Below is a small trained network, with its code and all its weights. Each question gives an input and a class and asks what happens when units are switched off, that is, made to give their printed mean instead of their output.

import numpy as np


def w(rows, s, z=0):
    codes = np.array(rows[::2]) - 128.0
    scale = np.full(codes.shape[1], s)
    scale[-1] = z or s
    return codes * scale


def f(y):
    return np.maximum(y, 0)


def log_softmax(a):
    a = a - a.max(-1, keepdims=True)
    return a - np.log(np.exp(a).sum(-1, keepdims=True))


def net(x, mask):
    res = np.array(x, float).reshape(1, 4) / 4 @ E
    y = f(res @ A[0][:, :-1].T + A[0][:, -1])
    res = res + np.where(mask, y, B[0][:, -1]) @ B[0][:, :-1]
    return log_softmax(res[-1] @ U[:, :-1].T + U[:, -1])


A, B = {}, {}
E = w([
[138,211,58,78,125,190,174,94,80,112],'x0',
[159,160,146,163,152,148,99,80,108,44],'x1',
[199,51,11,107,173,119,108,96,199,78],'x2',
[163,186,80,82,130,150,103,122,194,144],'x3',
],0.012)
A[0] = w([
[100,77,142,113,120,70,148,149,136,200,133],'neuron 0',
[46,115,195,208,99,118,132,122,42,94,203],'neuron 1',
[168,121,113,86,178,89,106,116,208,189,253],'neuron 2',
[85,120,114,118,114,122,122,128,161,217,156],'neuron 3',
[90,118,165,138,46,55,142,140,107,254,224],'neuron 4',
[64,100,185,183,141,136,147,125,89,145,170],'neuron 5',
[167,121,139,157,192,147,68,108,123,71,212],'neuron 6',
[167,188,131,75,124,165,191,107,75,143,175],'neuron 7',
[120,218,69,75,109,180,147,123,76,161,182],'neuron 8',
[69,117,149,149,114,45,112,187,137,162,211],'neuron 9',
[101,149,117,171,139,101,171,168,112,124,78],'neuron 10',
],0.0088,0.0033)
B[0] = w([
[130,205,130,164,134,70,80,74,113,139,197],'neuron 0',
[110,22,171,58,70,90,243,185,93,131,250],'neuron 1',
[162,161,27,181,149,140,41,67,191,53,212],'neuron 2',
[106,174,110,193,118,169,46,132,214,210,180],'neuron 3',
[70,212,120,138,53,98,123,223,144,179,245],'neuron 4',
[137,87,150,59,39,42,203,205,71,178,211],'neuron 5',
[193,56,102,127,93,171,143,71,137,107,208],'neuron 6',
[83,162,116,63,89,143,152,134,151,71,200],'neuron 7',
[23,209,136,3,105,233,34,118,163,54,219],'neuron 8',
[154,169,120,202,138,34,116,202,37,197,217],'neuron 9',
[99,93,121,156,138,135,166,106,115,164,151],'neuron 10',
],0.007,0.013)
U = w([
[75,63,192,79,77,51,244,176,40,139,90],'0',
[210,3,88,189,254,95,125,77,155,44,254],'1',
[39,144,118,32,137,209,121,119,159,79,126],'2',
[88,150,118,219,141,60,108,159,118,165,16],'3',
],0.0081,0.0015)

Each question gives the input, the list of numbers given to net, and the class t.
The units are the neurons (one row each of A and B). Each row of codes is followed by its name. A weight is (code - 128) times the scale printed after its matrix; where a second scale follows, it is the last column's (A, B and U).
mask holds one flag per neuron, in row order. A switched-off neuron (its flag False) gives its mean, the last column of its row in B, instead of its output. The means were averaged over made-up inputs and are rounded, as every weight is.
A unit's drop is (log p(t) with every unit on - log p(t) with that unit switched off) / (log p(t) with every unit on - log p(t) with every unit switched off).
The circuit of an input: a set's keep is (log p(t) with only the set's units on - log p(t) with every unit switched off) / (log p(t) with every unit on - log p(t) with every unit switched off). Starting from all 11 units, units are removed one at a time, each time the one whose removal leaves the highest keep (on an exact tie, the one counted first), for as long as the keep stays at least 0.8.
circuit, biggest first: the units of the circuit, biggest drop first
k most important neurons: the k neurons with the biggest drops, biggest first
drop of u: that unit's drop, to one decimal
input [-2,-1,1,0], class 3: circuit, biggest first => (neuron 1)
input [-4,-1,1,5], class 1: circuit, biggest first => (neuron 4; neuron 2; neuron 8)
input [-6,-3,3,6], class 1: 2 most important neurons => (neuron 2; neuron 4)
input [1,6,3,5], class 1: circuit, biggest first => (neuron 4; neuron 6)
input [3,-8,7,0], class 1: circuit, biggest first => (neuron 4; neuron 2)
input [4,5,7,1], class 1: 2 most important neurons => (neuron 4; neuron 6)
input [-1,3,1,6], class 1: 2 most important neurons => (neuron 4; neuron 8)
input [-8,-5,1,-4], class 3: 2 most important neurons => (neuron 0; neuron 3)
input [-5,-2,4,-3], class 3: 2 most important neurons => (neuron 9; neuron 0)
input [0,-1,-5,4], class 2: drop of neuron 1 => 0.4
input [5,1,-6,1], class 2: drop of neuron 8 => 1.6
input [-1,5,0,5], class 1: drop of neuron 8 => 0.2
input [-1,-2,-6,7], class 2: drop of neuron 4 => -0.1
input [-5,-4,-7,5], class 3: circuit, biggest first => (neuron 3)
